Below is a small trained network, with its code and all its weights. Each question gives an input and a class and asks what happens when units are switched off, that is, made to give their printed mean instead of their output.

import numpy as np


def w(rows, s, z=0):
    codes = np.array(rows[::2]) - 128.0
    scale = np.full(codes.shape[1], s)
    scale[-1] = z or s
    return codes * scale


def f(y):
    return y / 2 * (1 + np.tanh(0.7978845608 * (y + 0.044715 * y**3)))


def log_softmax(a):
    a = a - a.max(-1, keepdims=True)
    return a - np.log(np.exp(a).sum(-1, keepdims=True))


def net(x, mask):
    res = np.array(x, float).reshape(1, 5) / 4 @ E
    y = f(res @ A[0][:, :-1].T + A[0][:, -1])
    res = res + np.where(mask, y, B[0][:, -1]) @ B[0][:, :-1]
    return log_softmax(res[-1] @ U[:, :-1].T + U[:, -1])


A, B = {}, {}
E = w([
[116,93,155,27,160,55,104],'x0',
[84,123,94,119,93,154,138],'x1',
[195,52,68,129,153,220,61],'x2',
[113,107,246,119,170,207,138],'x3',
[38,69,84,213,187,96,125],'x4',
],0.011)
A[0] = w([
[82,100,191,139,162,177,145,151],'neuron 0',
[92,159,136,105,80,84,198,35],'neuron 1',
[122,73,24,109,114,166,94,202],'neuron 2',
[209,159,166,63,50,148,180,72],'neuron 3',
[144,186,138,60,74,162,124,46],'neuron 4',
[30,128,146,141,143,48,214,66],'neuron 5',
[111,121,144,34,145,54,90,133],'neuron 6',
[49,123,120,151,172,150,139,142],'neuron 7',
[93,138,186,136,80,94,180,42],'neuron 8',
[161,126,73,170,47,17,73,96],'neuron 9',
[178,240,155,254,70,164,109,165],'neuron 10',
[108,125,157,37,141,92,101,25],'neuron 11',
[129,79,118,52,155,107,37,133],'neuron 12',
[130,131,169,90,177,185,146,65],'neuron 13',
[130,238,161,157,116,82,151,4],'neuron 14',
],0.0098,0.0018)
B[0] = w([
[167,205,176,102,214,92,195,200],'neuron 0',
[208,145,103,179,100,163,137,201],'neuron 1',
[182,152,118,139,124,111,129,205],'neuron 2',
[126,99,102,189,182,2,142,235],'neuron 3',
[137,73,165,170,137,25,113,195],'neuron 4',
[186,129,74,157,108,108,94,244],'neuron 5',
[43,146,102,139,84,173,76,228],'neuron 6',
[127,124,180,164,197,95,165,183],'neuron 7',
[178,206,116,169,108,215,146,194],'neuron 8',
[90,214,126,36,201,94,198,219],'neuron 9',
[2,143,122,118,50,160,117,237],'neuron 10',
[72,128,149,128,52,169,130,199],'neuron 11',
[130,130,138,122,126,142,34,211],'neuron 12',
[158,146,160,105,81,139,185,183],'neuron 13',
[195,64,133,154,161,225,101,207],'neuron 14',
],0.0081,0.011)
U = w([
[113,62,129,198,150,55,110,254],'0',
[253,119,87,125,112,215,77,74],'1',
[139,170,138,28,142,133,190,142],'2',
[36,101,133,145,92,169,67,27],'3',
],0.011,0.0019)

Each question gives the input, the list of numbers given to net, and the class t.
The units are the neurons (one row each of A and B). Each row of codes is followed by its name. A weight is (code - 128) times the scale printed after its matrix; where a second scale follows, it is the last column's (A, B and U).
mask holds one flag per neuron, in row order. A switched-off neuron (its flag False) gives its mean, the last column of its row in B, instead of its output. The means were averaged over made-up inputs and are rounded, as every weight is.
A unit's drop is (log p(t) with every unit on - log p(t) with that unit switched off) / (log p(t) with every unit on - log p(t) with every unit switched off).
The circuit of an input: a set's keep is (log p(t) with only the set's units on - log p(t) with every unit switched off) / (log p(t) with every unit on - log p(t) with every unit switched off). Starting from the 12 units with the biggest drops (on a tie, the unit counted first), units are removed one at a time, each time the one whose removal leaves the highest keep (on an exact tie, the one counted first), for as long as the keep stays at least 0.8.
circuit, biggest first: the units of the circuit, biggest drop first
k most important neurons: the k neurons with the biggest drops, biggest first
drop of u: that unit's drop, to one decimal
input [-7,-7,-3,2,-5], class 3: circuit, biggest first : neuron 10
input [1,8,5,-6,5], class 2: circuit, biggest first : neuron 9; neuron 3
input [5,-2,0,0,3], class 3: circuit, biggest first : neuron 3; neuron 6
input [5,2,-6,-3,5], class 1: circuit, biggest first : neuron 5; neuron 1; neuron 3
input [-5,1,2,5,-5], class 0: circuit, biggest first : neuron 3; neuron 4
input [-8,-3,2,8,7], class 2: circuit, biggest first : neuron 0; neuron 3
input [-4,6,-7,7,6], class 1: circuit, biggest first : neuron 5; neuron 8
input [7,-4,8,-4,5], class 1: 2 most important neurons : neuron 2; neuron 10
input [-1,7,2,-7,5], class 2: 2 most important neurons : neuron 9; neuron 3
input [5,5,0,-4,-1], class 3: 2 most important neurons : neuron 6; neuron 0
input [3,8,7,1,6], class 1: 2 most important neurons : neuron 3; neuron 2
input [1,3,-8,-8,-1], class 1: 2 most important neurons : neuron 14; neuron 1
input [5,7,1,5,-6], class 0: 4 most important neurons : neuron 3; neuron 4; neuron 10; neuron 9
input [1,-1,-2,-4,0], class 2: circuit, biggest first : neuron 9
input [3,-4,-8,-7,3], class 1: 2 most important neurons : neuron 5; neuron 14
input [-1,-4,6,6,-7], class 0: circuit, biggest first : neuron 3; neuron 4
input [8,-2,-2,-1,-7], class 3: 2 most important neurons : neuron 6; neuron 11
input [-1,-8,-3,6,3], class 2: 2 most important neurons : neuron 0; neuron 3
input [-6,-1,-7,-4,-6], class 1: 4 most important neurons : neuron 14; neuron 1; neuron 8; neuron 7
input [8,4,2,8,4], class 2: circuit, biggest first : neuron 0
input [-6,-1,-8,0,-6], class 1: 3 most important neurons : neuron 14; neuron 8; neuron 1
input [-3,-8,-5,-1,-5], class 0: 3 most important neurons : neuron 3; neuron 4; neuron 10
input [-4,-6,-2,6,-6], class 0: 3 most important neurons : neuron 3; neuron 4; neuron 9
input [0,-4,3,-7,-4], class 2: drop of neuron 9 : 0.6
input [-3,-2,0,4,1], class 2: drop of neuron 12 : 0.1
input [-7,-4,3,0,-4], class 3: drop of neuron 10 : 0.5
input [-7,-7,0,0,-7], class 0: circuit, biggest first : neuron 3
input [3,6,-1,7,3], class 2: drop of neuron 0 : 0.2
